Below are the code and all the weights of a small trained network. Each question names an input and a class and asks about switching units off, where a switched-off unit gives its printed mean instead of its output.

import numpy as np


def w(rows, s, z=0):
    codes = np.array(rows[::2]) - 128.0
    scale = np.full(codes.shape[1], s)
    scale[-1] = z or s
    return codes * scale


def f(y):
    return np.maximum(y, 0)


def log_softmax(a):
    a = a - a.max(-1, keepdims=True)
    return a - np.log(np.exp(a).sum(-1, keepdims=True))


def net(x, mask):
    res = np.array(x, float).reshape(1, 7) / 4 @ E
    y = f(res @ A[0][:, :-1].T + A[0][:, -1])
    res = res + np.where(mask, y, B[0][:, -1]) @ B[0][:, :-1]
    return log_softmax(res[-1] @ U[:, :-1].T + U[:, -1])


A, B = {}, {}
E = w([
[101,114,129,145,138],'x0',
[141,134,129,117,121],'x1',
[39,189,76,75,8],'x2',
[130,185,20,226,174],'x3',
[128,120,131,134,124],'x4',
[143,132,126,120,121],'x5',
[81,218,235,180,129],'x6',
],0.013)
A[0] = w([
[177,81,129,128,168,170],'n1',
[172,47,160,44,178,181],'n2',
[162,222,133,209,72,134],'n3',
[67,8,176,18,71,253],'n4',
[102,79,30,71,138,213],'n5',
[96,116,195,129,173,160],'n6',
[130,101,54,165,184,177],'n7',
],0.011,0.0059)
B[0] = w([
[99,72,107,139,187,178],'n1',
[87,3,98,68,145,204],'n2',
[62,82,140,113,204,184],'n3',
[108,115,143,73,74,250],'n4',
[148,193,62,203,75,196],'n5',
[155,97,180,83,137,170],'n6',
[171,117,83,180,141,187],'n7',
],0.012,0.022)
U = w([
[42,95,59,113,154,254],'0',
[252,102,84,193,143,9],'1',
[129,127,82,118,35,94],'2',
[143,211,47,165,96,99],'3',
[177,108,194,104,156,139],'4',
[158,136,147,196,206,162],'5',
[72,183,161,99,83,50],'6',
],0.012,0.0026)

Each question gives the input, the list of numbers given to net, and the class t.
The units are the neurons (one row each of A and B). Each row of codes is followed by its name. A weight is (code - 128) times the scale printed after its matrix; where a second scale follows, it is the last column's (A, B and U).
mask holds one flag per neuron, in row order. A switched-off neuron (its flag False) gives its mean, the last column of its row in B, instead of its output. The means were averaged over made-up inputs and are rounded, as every weight is.
A unit's drop is (log p(t) with every unit on - log p(t) with that unit switched off) / (log p(t) with every unit on - log p(t) with every unit switched off).
The circuit of an input: a set's keep is (log p(t) with only the set's units on - log p(t) with every unit switched off) / (log p(t) with every unit on - log p(t) with every unit switched off). Starting from all 7 units, units are removed one at a time, each time the one whose removal leaves the highest keep (on an exact tie, the one counted first), for as long as the keep stays at least 0.8.
units of the circuit, in order: the units of the circuit, biggest drop first
most important unit: the unit with the biggest drop
k most important neurons: the k neurons with the biggest drops, biggest first
drop when u is switched off: that unit's drop, to one decimal
input [-1,-4,2,-6,-1,-2,0], class 2: 2 most important neurons : (n3 n4)
input [3,1,6,0,3,-5,-5], class 2: most important unit : n4
input [-8,5,8,7,-7,-3,0], class 3: 3 most important neurons : (n2 n5 n1)
input [-7,5,4,-1,-7,0,3], class 6: units of the circuit, in order : (n2 n7)
input [6,-6,-8,1,5,-6,-3], class 1: 4 most important neurons : (n7 n4 n3 n6)
input [0,-5,8,-1,3,8,4], class 6: 2 most important neurons : (n2 n1)
input [4,-2,4,-8,-2,2,2], class 6: units of the circuit, in order : (n7 n4)
input [-1,-8,-1,3,3,-5,8], class 5: 2 most important neurons : (n4 n2)
input [2,-5,1,-5,-6,-7,-3], class 2: units of the circuit, in order : (n3 n4)
input [-6,-5,-4,-8,-7,-7,-2], class 0: 2 most important neurons : (n2 n1)
input [-3,-1,-1,3,-5,-4,3], class 5: units of the circuit, in order : (n2 n4)
input [-5,7,-3,1,4,5,-1], class 1: 2 most important neurons : (n4 n3)
input [4,8,2,-1,8,7,5], class 6: 3 most important neurons : (n2 n1 n7)
input [1,7,-5,0,0,-1,2], class 4: units of the circuit, in order : (n5)
input [4,1,0,3,4,2,-2], class 1: 2 most important neurons : (n4 n7)
input [0,2,-3,6,-5,5,6], class 5: 2 most important neurons : (n2 n4)
input [0,-8,0,3,-1,-1,-4], class 1: drop when n3 is switched off : 0.0
input [7,-6,-2,0,0,1,5], class 4: drop when n4 is switched off : -0.1
input [-5,-7,-3,2,-2,-5,6], class 5: drop when n2 is switched off : 0.5
input [-5,6,0,1,4,6,2], class 5: most important unit : n4
